Group, then class:
[ 20 -17 -15  -3  -4  -7   0   7  21   7 -71   2  18  29 -11  -7  11  30
  -9 -11 -19  -6   5  21  11   3 -30 -11   1  23 -20 -17  10  31  -4  -7
  -5  -3  51 -19   4  -1 -31  59  34  12  -1 -29  -1   3   3 -20   9  18
   4  -3  21  -3  -8] : L Nal
[  2  10 -11  -4 -10   8 -20  -9   2   9 -49 -18  19   9 -46  29   9  10
  -5   7  10 -30   3   1   8  -4  13 -23 -11   8   2  -2   4   3 -30  42
  17   8 -37   9  11  11 -34   8  15 -10 -13  34 -17  -5  22 -21 -12   5
  -2  -1  13 -21 -18] : X selum
[ 12 -22  -5  -5 -20  10  -1   4   9   4 -33 -20  16  20 -33  25   4  23
 -16   2  -6 -24   9  16  11  -6   9  -8 -17   6 -12 -12   6  14 -29  -8
  25   8 -13 -38   6  -3 -19   8  31  -6 -12  30 -25   9  -1 -22  -8  21
 -13   5   3 -14  -9] : X selum
[ 14  -5   1 -10 -18   1 -10  -3   5   4 -32 -19   8  20 -44   4  13  25
  -2  31  -2 -19  19  -5   8  -8  18  -6 -21  10 -20  -8   7  -6 -40   8
  13   7 -15  -7  15   1 -20 -12  27 -15 -16  44 -27   2   3 -26  -1  24
  -5  -5  14 -10 -23] : X selum
[ 22 -26   2  -9  -4  -4  17  -1   6   9 -63  -6  15  26 -20 -43  15  16
  -3  18 -12   6   3   5  -2  -9 -12  -9  -2  22  -5  -5   8  13 -18   6
  11   5  33  26  12   5 -43  14  42   9  -6  -1 -13   5   9 -39   9  21
   0   3  24  -8  -8] : L vufik
[ 31 -24  -6 -10  -3  -2   8  -2   8   8 -77  -5  24  24 -15 -13  23  21
  -8  -8 -24  -7   7  11  -1 -34 -27 -36   3  25 -11 -16  -2  16 -17  -1
  17   5  33   4  14   5 -71  33  35   9   5   2  -1   8  11 -25  20  15
  -1  -2  36  -8  -2] : L Nal
[ 14  -9 -12  -7  -2  -1   3 -19  -5   8 -77 -10  18  26 -24 -20  16  20
  -7  13 -11 -12   5   6  -1 -10 -13 -21 -11  30  -3  -5  10  12 -23  10
  21   1  13  26  12   8 -55  20  39  10  -2   4 -21  14   5 -27   5  18
  -8  -3  19 -13 -19] : L vufik
[ 10  15  10  -5 -12  -7  -9  -8  11   2 -48 -15  11  15 -44  -9   6  19
  -3  21   8 -20  21  -6   8  -2  23   4 -30  -1 -14  -2   9   0 -27  11
  27   5 -12   2   2   0 -26  -4  25 -22  -6  44 -19   2  -6 -34   0  25
  -5 -11   5 -15 -26] : X selum
[ 36 -31 -15 -18   5   2  19 -10   7   2 -26  -3  12  15 -25 -14   3  28
 -16  24 -22  17   0 -11   9  -7 -23  -5  19   0  -7 -10  11  23   1  19
  31  10  12  22   8  -8 -60  18  50 -15 -24  13 -10   3   8 -18   0  43
  -4   8  42  -8 -11] : A palu
[ 22 -14 -18 -21  -1  -7   9   9   6  -7 -32 -16   8   2 -43 -23   2  25
   9  43  -4  15  14 -23   8   1  -9   4  -3   3 -10   0  11  11 -26  16
  46   5  10   9  -1  -7 -31  -2  35 -16 -18  41 -13   6  13 -34  -3  40
  -7  11  31 -10 -13] : A palu
[  4  -6 -16  -4 -15   1  -3  -6   2   5 -43 -24  11   7 -41   6   9   9
   5  25  16 -22  17  -4   7  -1  36  -6 -18   6  -4  -3   9 -10 -48   3
  47  13 -14  -6  17 -10 -31 -36  22 -18 -24  72 -14   3   1 -31   4  21
  -9  -3  21 -25 -21] : X selum
[  4 -17  -4  -6 -10   7 -10  -9  11   6 -39 -13  20  16 -45  14  11  27
 -11  18  11 -18  10   3  15   5  26  -5 -23   3 -23  -4  11   2 -34  11
  30   7  -9  -9  16   7 -25 -40  15 -16 -12  42 -13   4   2 -35   2  22
  -1 -16  11 -20 -11] : X giga
[-14  15 -16  -7 -18  -2  12 -17  -3  -9 -73 -19   5   7 -77 -16   9   7
  22  67  39 -18  34 -39  10   3  66   7 -44  20  -3   3   4 -38 -91  23
  67  26 -36  22  28   7 -20 -85  -2 -27 -23  96 -21   8   6 -54  -2  31
 -11  -8  37 -17 -37] : X selum
[ 12 -15  10   3  -7  10   3 -10   7  10 -19 -20  19  16 -20   0  16  25
 -10  14  -5 -14   9  10  -2  -9   8  -8 -12  10  -8  -9   9   4 -25   4
  25   5 -18  -7  18  10 -44  -6  38  -4 -11  45 -19   4   7 -19   8  11
  -4 -10   8 -11   0] : X selum
[ 15 -13   2  -4  -9   4   3   1  20  10 -36 -11  18  22 -33  17  17  32
 -15  -7   9 -29  15  11  12   3   1 -12  -6  -3 -26 -24  19  13 -16   9
  22  -1   4 -24  16   1 -40  22  38  -6  -6  26  -7   3  10 -19   7  23
  -4 -10  16 -10  -7] : X giga
[ 13 -15  -3 -14  -8 -13  -8  -1   8  28 -88   1  21  18 -29 -18  12  20
  -2  15  -9  -9   5   3  -5  -3 -11 -12  -6  27  -9  -4   7   9 -25  -4
  10  10  39  17  11   4 -47  31  32   5  -6   5  -8   4   7 -50  14  14
  -2  -1  35  -9  -8] : L Nal
[ 25 -12   3 -19   7   0   8  -4  13   0 -48 -10  17  10 -32 -25   5   8
  -4  21  -3  17  11   1  10   6  -7  -7   5  -4  -5  -5   6  24  -3  12
  29   7  22  25   7  -8 -52  26  46 -11 -16  20  -9   0  -8 -51  11  32
   8   9  29  -8  -4] : A remin
[  3  -5  18 -11 -15  -3  -6   1  24  -2 -55  -9  16  22 -40  19 -10  35
  -5  -7  14 -35  24   7  27  13   1 -16 -19   5 -50 -16  23  15 -16   2
  10   2  33 -40   5  -6   6   2   7  11  11  -4 -15   4  17   6   9  28
  -5 -11  -6   0  -9] : X giga
[  9  -1 -18   0  -6   5   2  -3   8   7   0 -15  13  21 -21  25  22  37
 -18   2  14 -23  10  -1  11  -3  -1 -25  -5   3  -8 -14  12   3 -28   8
  24  -1 -24 -31  12 -11 -30  20  38  -9  -3  37 -17   5  13  -6   0  19
  -6  -5  22 -12 -12] : X giga
[  9 -15  -5  -4  -6   6  -3   2  21   8 -16 -15  18  17 -17  23  10  33
 -13   3   8 -19  10   4  15   3  -3  -8  -7   3 -20 -20  11   2 -25   5
  22   0  -2 -34   7  -3 -31  15  32  -6  -6  36 -10   4  10  -5 -10  32
  -4  -6  12  -7 -14] : X giga
[  9 -12  -6 -15 -10 -12  11   1  18   4 -35 -10  25  25 -37   1  17  44
  -9  28  19 -16   8  -9   9  -7  -1  -6 -17   4 -24  -7  19   9 -33  11
  31   9   5  -8  12   0 -42   2  33 -10  -2  34 -15   7  11 -31   8  22
   9  -9  20 -16  -7] : X giga
[ 15 -10  11 -11  -4  -7   2  -1  13   7 -83   1  16  24 -23 -16   2  25
  -1  10 -10  -7  14   3  20  -1 -13  -7 -15  23 -24  -8   9  14  -7   2
   3   2  43   1   7  -1 -43  27  25  12   1  -6 -12  11   4 -18  16  34
  -4  -6  18  -6 -20] : L vufik
[ 17 -15 -12   3  -4  -2  -8  -2  14   9 -29 -13  16  17 -23   9  15  27
 -18  15   8 -10   7   2   7 -12   2 -19 -16  -4 -21 -14  10   6 -34   6
  27   3 -11 -22  14   4 -49   9  39 -14 -11  40 -15   1   4 -18   6  17
   1  -7  19 -20  -5] : X giga
[ 24 -19  -6 -12   1   1  12  -3   3  -1 -34  -5  13   4 -23  -9  -6  16
   0  16 -18   8   5 -13  10  -1  -5  -2   7   0  -2 -15   8  23 -10   4
  25   0  17  13   3 -10 -26  10  28  -3 -11   9 -11  -3   7 -24   1  41
  -6  10  21  -4 -11] : A remin
[ 11  -4  -8   4 -11  -3  -1   6  19   4 -62 -14  22  24 -39   7  20  24
  -8  13  14 -19  13  13  15   1   6  -7 -20   9 -12 -21   7   2 -41   1
  19   7   5 -12  17   1 -38  25  23  -3 -12  33  -7   3  -5 -40   3  17
   0  -1  17  -4 -24] : X giga
[ 19  -9  -8   5  -2   2   3  -2   9  10 -22  -6  19  24 -20  10  17  23
 -19   1  -5 -24   4  11   5  -6  -9 -12 -14   9 -15 -13   9   8 -13   7
  17   0  -6 -21   4   8 -50  33  42  -7  -9  19 -12   2   3 -12   4  16
   4 -14 -13  -9 -12] : X giga
[ 27 -17   4   3  -3   9   5   4  19   7 -40 -13  24  28 -21  19  20  36
 -18 -17  -5 -18   9  21  11  -3 -15 -23  -1   8 -21 -28  10  25  -6   1
  16   5   4 -35  12  -6 -55  59  49  -1  -7  14 -24   0   5 -11   6  25
   4  -9  18 -14  -4] : X giga
[  7 -10 -14   1 -14   4  -8  -5   9  12 -42 -10   9   7 -32  15  14  13
  -6   6  20 -26  13  10  10  -2  23  -9 -14   7 -20  -9  13   3 -28   1
  37   2  -3 -18  14   2 -43  -9  22 -13 -10  44  -8   5   4 -14   8  29
   3 -10  17 -14 -16] : X selum
[ 44 -40   2  -6  11   4  25  19  20   3  -5 -15  23  19  10   1  18  21
 -27 -17 -36  14  -7  14   2 -12 -59  -9  24 -10   0 -17  10  48  24   4
   4   3  13  -4   1  -2 -51  71  64   3 -17 -23 -16   0   0 -15   7  19
   0  11   9  -8  16] : A remin
[  0 -17   6  -5  -4   1   8   0   9   3 -48  12   5  23 -19 -26   9  20
  -4   8  -3   3   7  13  -1  -3  -3  -6 -17  11 -24  -4   4  -2 -17  -2
  12   1  20   2  12  11 -20   0   9   7   5  -4  -7   6   5  -5   6  17
  -5  -8  11  -1   5] : L Nal
[ 29 -22 -11  -9  -1  -7   5  -6   9   0 -20  -7  16   8 -17 -19  20  19
  -8  27 -23  17   3  -9   5 -13 -23  -3   6 -14   3  -7   5  24  -9   9
  28   5  12  13   1   0 -56  46  50 -14 -13  26  -9  -2   0 -46   8  28
  -1  11  32  -5  -4] : A remin
[ 16 -15  -3  -8  -7   3  -6  -4  13   7 -40  -9  22  31 -34  -4  20  24
 -11  14   0 -11   7  12  10  -2   3 -26 -17   6 -28  -5  16   7 -23   3
  28  -2   8 -10  11   5 -29  10  38  -9   3  26 -21   5   9 -36   7  25
  -2  -6  19 -12 -13] : X giga

Group and class of each row:
[ -2  -2 -20 -15  -4  -5   8 -17  18  -3   1   8  13 -16  -7   1   2  -2
  17  -3 -78  12  10  15  -9  -3   8 -18   2   4 -33 -11   8 -27  15 -23
 -10   3 -51  23  -8   3 -10 -16 -10 -23  10  34 -49   1   8  20   7  -7
   0  -5   3  -6   6] : Rof (35)
[  9 -32 -13  10   3   5   2  -1  -4 -22  -4   7  -5  21  -3   2   2  -7
  -5 -10 -54 -19 -12 -26   3 -20  25  14 -16  13   1  13  -9  19   6  -3
   0  -2 -54 -10   9  -3   5   9 -25 -37   0  73  -8   8   5  17  -5  -9
  -6  -3   9   6   9] : Mes (40)
[ -4  -5 -33  -6   3 -10   3   0   1 -10  -8  12  40  -1  -5   3  -2  -8
  20  -5 -23  17  12   8   0 -15   4 -22  13  -4  -8 -13   5 -34   9  -9
   0   1 -21  14  -7   5 -24 -15 -17   0  -4  31 -33   9   4   9  -3   1
   0  -1  -5   2   4] : Rof (38)
[ -3   0   2  15  -9  -9 -17 -11 -10  -7   3   8  -2  -1  12   3   1  -9
  14  -4 -70   5   9  28 -16   6  10  -9  -2   1  -4 -18  17 -22   3 -13
   0  -6 -22  30 -14  10  -4 -12 -17   2   7  24 -42   6   2  -1  -6  -8
  -1  -2  -2   6   1] : Rof (35)
[  8  -3 -34  -7 -12  -8   6  -4  -1   0  -1   4 -32  22   4  -1  -1   1
  10  -9 -97 -10  -1  13 -15  31   6  -6   9  -3  -7  -8   0 -26  -2 -17
  -4   0 -43  16  -1   1 -27  -4 -24  -3   2  54 -30   3   1   1   7 -14
  -4  -2   0  -2   3] : Rof (35)
[ 14   1 -20 -16 -12  -6   7  -1   2  -4  -7  14  -5  24  -6   3   2   7
  -2  -8 -86 -14  -8 -21 -10  -9  31  -1 -17   0  -3   6 -10  19   1 -10
   5  -1 -44 -23  15   5  -8   8 -31 -11   2  67  -8  -3  -1  -2  -1  -4
  -3   7   3   5  -1] : Mes (40)
[ -4   1  -9   3  -5  -6  -8   0 -13  -1   0  -1 -14  -1  -1   6  -7   2
   0  -4 -13  -5  -8  21   3   9   8  -9  -4   9   1 -15   2 -19  -3 -20
  -5   6  -6   5   0   0 -10 -12 -27   2  -1  44 -21   6   2 -13  -4   0
  -6   1   6   4   6] : Rof (35)
[  2   0 -29   1 -13  -7   1  -5  -4   7  -1   9  14  -5  -2   1 -14  -6
   7  -2 -25  11  -2  22  -7   9  -1 -19   4   0   3 -16  11 -26  -9  -7
   1  -2  -8  46  -5  -2 -19  -1 -19   3  -5  22 -31   7   6  -2  -5  -8
   2  -1  -5   8  -7] : Rof (38)
[ -6  -3 -15   9  -5  -3   0  -1   4 -29   2   5 -15   6   0   2  -2  -5
  -3  -7 -30  10  -5  25  -8   8  11 -13   9   2  -6  -6  22 -33   5 -17
   3   0 -48  10  -5  -4 -12 -20 -13   7   2  72 -36   9   5  16  -2 -39
   6   5  -5  -7   7] : Rof (35)
[ -2   1 -16   1  -2 -11   0  -9 -16  -5  -3   2  23 -18   2   3  -3  -6
  -2 -13 -31   3   4  11 -11 -17   0  -8  -3   2  -2 -24   6 -31  -3  -9
   1  -3 -29  20   2   3 -12 -12 -23   2  -8  39 -41   3   1   3   2   2
   8  -4  -7  -3   8] : Rof (35)
[  7  -5 -29 -18 -14  -2   6   3  -8   1   3  20   6  20   7   3  -7  -1
  -1  -7 -35  -8  -8 -12  -1  -8  19  -3 -13   1 -10   2   3  20  -2 -19
  16   5 -10   8 -14   3  -9   8  -6  -1  -1   2 -17   7  -2  -7  -9  -4
  -5  -2   9   5   7] : Mes (45)
[ -1   2 -11  -2  -8  -9   8   0   8  -1   3  -6 -42  28  -3   0   2   1
 -11   0 -50 -19  -6 -16  -3  -8  45  11 -18  -4  -5  16  -3  27  -8 -13
   3   6 -31 -18  15   0   3  18 -29   3   2  44 -17   0 -28 -14  10 -10
  -8   0  -2   9   8] : Mes (40)
[-30   6 -11 -29  -5 -11   0  -1  -1   6   7   0 -29  14  -1   4  -5   5
   5  -8 -44  -6   0  10  -1  24   6  -2   0  -7   7 -10  -4 -16 -14  -8
   1  -1   5  -4   8  -1 -26  -4 -21   0  -5  24 -14  -3   0  -9   0   9
   7  10   2   3   6] : Rof (38)
[  8  -9 -14 -60 -10  -5 -48   5  -6  35  -7 -12 -67  36   2   1   4  -4
 -15  -4 -97 -31 -38 -38   0   9  22  19 -26  -8   6  11 -13  28 -15   3
   2   5  -5 -13  22   0   7  21 -28   8  -3  -5  14 -20  -5   1   3   9
   2   1   3   2  -2] : Mes (40)
[ -2   2 -11 -29  -8   4   7  -3   1   9 -11  -7 -66  34  -1  -4   2   1
 -15   7 -60 -23 -17 -19  -5  28  14  18 -15   3  -2   8  -4  17 -12  -5
   0   1  -8 -27  16   2   0  24  -9   4  -2   2  14   4 -15 -17   3   3
  -4 -10  14   9 -12] : Mes (40)
[  0  -1 -12 -30   4 -11 -10  -3 -14  -1   0  -2  22  -1  -5  -4  -4   4
  13 -16 -36   9  16  11  -6 -15   6 -13  -1   9   3 -19   0 -31  -5  -5
 -11  -1  17   7 -14   2 -38  -6 -36 -10   5  36 -26  -4   9  -9  -8  12
   1  -6  -9   2   5] : Rof (38)
[ -6   0 -24  -9  -6  -7  -3 -13  -4   2  -1  14   1  13 -12   1  -3  -8
   3   0  -3   4  13  20  -9   8  11  -5   4   1  -9 -12   9 -24  -9  -4
  -5   7  -9  10   7  14 -22  14 -15   5 -33  32 -42  10   4   1  12   1
 -12  -6   4   3  -2] : Rof (38)
[  2   7   0 -36   0  -6  -1  -6  -4   2  -3  -3 -17   6  -3   3   0  -1
 -10  -1  62 -19  -6 -11   7 -11  22  14 -15   4   2 -15   4  19 -25  -5
   8  -1  14 -27  10   2   4  17 -22   2  -7 -10   5  -8   6  -6   1   8
   6   0  -2   8   5] : Mes (45)
[ -3   1 -16  -1  -6 -11  28  -4   2  -3  26  13  23  12  -9   5   3   7
  27  -3 -57  18  16  26  -9  -3   8 -20  21   3 -17 -11   6 -38  10 -38
   1  -4 -41  32  -9  14 -23   0 -20  -8  12  45 -48   1   6  12   1  -6
   7  -5   0  -1   2] : Rof (38)
[  8  -4 -31  -7  -1   9  -6   3  -4  -5   2  11  20  13   0   5   3   1
  -1   4 -42  -6  -9  -4  -4  -9  10  -8  -3   0  -1   0  -5  10   2 -11
   6   1 -20  24  -2   5  -5   7  -3  -5   7  18 -10  13   5   6   1 -10
   1 -21 -12  11   5] : Mes (45)
[  5   1 -17 -16  -2  -5   2   7   3  12  -4  -2  17   3  -1  -4  26  14
 -12  -6  11 -10 -11 -23   7 -17  14   6  -8  15  -6   4  -7   2  -8  -4
   8   4 -18   0  10  -4  15  18   4   1  -4 -17  14  -1   5  20   3  12
  -5  -6   4   1   1] : Mes (45)
[ -3  -2 -16  10 -10 -11  -3   0   2 -11   5   3  -6   4  -3  -4  -3  -1
   5 -18 -14  -8  12  33 -15   2   7 -15   3  12  -2 -12  19 -26  -3 -10
   0  -8 -12  21  -3   0 -18  -1 -29   1  -2  30 -36   3   3 -10   0  -8
  -3  -3  -3   1   2] : Rof (38)
[  1  -6  -7 -13 -11   0  -2  -6  -7  -3  -2   8  -7  20  -1   0  -3   0
 -17   6 -27  -6  -3   1   1   5  15  16 -16   1  -9   6   5   6  -3 -12
  12  -5 -19   8  -6  -3 -10  16  -6   3  10   7 -15  16   3 -10 -11  -3
   0  -7   4   1  -2] : Mes (45)
[  1   2 -13 -12  -3   5   6  -3   0  -3   5  12 -10  19  10   6  -2  -1
  -7   1 -97 -14 -26 -18  -6 -14  19   4 -15  -1  13  15 -18  34  -2  11
   8   1 -19  -9   7  -4   2   2 -12  -2   4  23   3  -8  10 -16 -12 -10
  -2  -3   3  11  -4] : Mes (40)
[ -7   0 -17 -17  -5   1   0  -4  -3  -6   1   4 -17   6   1   3  -7   3
  13  -9 -97   0   8  24 -10   4 -13 -15  11   3 -12 -16   4 -28   7 -17
  -1   0 -24  20  -7   4 -28  -9 -32  -2   4  46 -34   3  12  -9  -6   2
   9   2   5  -3   2] : Rof (38)
[ -1   3  13 -11  -5  -4   3   1  -2  18  -5  -1 -15   9  -3   5   1  -2
  -2   3 -15  -6  -9   8   3  -6   7   7  -3   6 -14   3  -2   9  -6  -7
   1  -1   6   0  -2  -1   4  -6 -13   1  -5 -29  -3   5  -1  -3  -5  17
   0   2   1   4   8] : Mes (45)
[-22  -3 -15 -31  -8 -15  17   7 -14  14   2  -9  27  -8 -10  -8  -7  -8
   0 -16  58   9   2   8   1  -4  -8   4   6   4  -1 -17  22 -23 -10  -9
   0   1  18  14   3   8 -16  -3 -32   5 -15   0  -9   9   9  10   4   9
   4 -10   2   6   4] : Rof (38)
[-14   1 -21  -7 -10 -10   5  -7  -9  -2   8   4 -17   4  -3   2  -9   8
   6  10 -16  -2   0  25  -9  20   8  -3   1   5 -11  -7  13 -33  -4 -16
  -1  -4 -24  12  -2   4 -25  15 -19  -7   0  41 -34   6  10   0   6   0
   9  -6   2   5   3] : Rof (38)
[ -1  -6 -23  -1  -1  -3   1  -4  -6 -10   7   5  26 -12   6  -3  -5  -1
   8  -5 -69  -5  -5   6  -6  -6   7 -21  13   3 -12  -7 -13 -34   8 -25
  -3   5 -48  16  -2   0 -24 -26  -3 -11   9  66 -24  10   2  10 -20  -3
   1 -10   0   7  10] : Rof (35)
[  3  -2 -18 -39  -8  -3  -3   4  -9   4   2   4   6  15  -4   5  -1   0
   5 -11 -35  -1 -16 -22  -2 -18  -7   2  -8  -3  -1   0 -17   5   0   1
  10   0  -8  -2  -4   8 -16   8 -33  -3  -8  17  -1  -6   8   6  -3   9
   3   2  -3   6   1] : Mes (40)
[  4  -3 -19 -11  -5  -4   0  -2   6   7   0   9  16  18  -2   0   0   2
  -5 -15   5   2  -5 -18  -3 -12   1  -2  15  -2 -15   0  -1  -5   7 -10
   7   1 -14  13  -8   5  -2  10 -24   7   3  -2  -7  -5   8  13   5  12
  -2  -2  24   4  -2] : Mes (45)
[ -7   0 -39 -29  -8  -2  10  -3  -1   1  35   6  23  21  -4   3  -8   2
  13  -1 -75  15  11   1   0  -3  -5 -17  11   8 -17  -3 -14 -19   3 -17
   2   1 -51  13   6  -2 -39  24 -22 -15  -6  73 -34   8   5  10   1  -2
  -3   0  -3 -12   2] : Rof (38)
[ -3   4 -13 -24  -3  -3  -2  -1  -5  -1  -1  -1  39  -1  10   6  -3   6
   8  -9  30   4  11   1  -1  -8  -6  -7   5   0 -16 -26   0 -15  -3 -11
   5  -5  11   7  -2   6 -24  -6 -18   3   0   1   0   4   2   2   7   8
   2 -12   1   2   1] : Rof (35)
[ 10 -14 -43 -31  -4  11  -2  10  -2  -7  10  19  75   3  16   4   1   5
  -5 -10 -44   0  -5 -41   1 -49  25 -14  -5   5  -5  12 -22  14   9  -5
  11   2 -55   1  -3  16 -28  -3 -12  -5  -2  64  -6   9  14  12 -12  -1
  -3  -7  -2   4   8] : Mes (40)
[ -4  -6 -11  -7  -6  -8  -1  -7  10  12   0   3 -43  16   4   5   7   8
 -10  -3 -65  -6  -9   5 -12  18  18   1  -2   3 -11   1   0  -3  -8 -17
   1   9 -17   9   7   6   5   7 -21   7   7 -14 -31   6   0   5   8 -10
  -7   2   4  -9   2] : Mes (45)
[  2  -8 -42 -36  -1  -1  -2   7   3   2  -8  12  46  -5  -4   1  -3   5
  -2  -2   3   0  -5 -27  15 -30   9   3  -2  10 -10   2 -11  16   8 -11
   4   3 -14  13  -8   1  -7  21 -13   5  -3 -34  -3   3   5  15  -7  16
 -10 -11   9   5   7] : Mes (45)
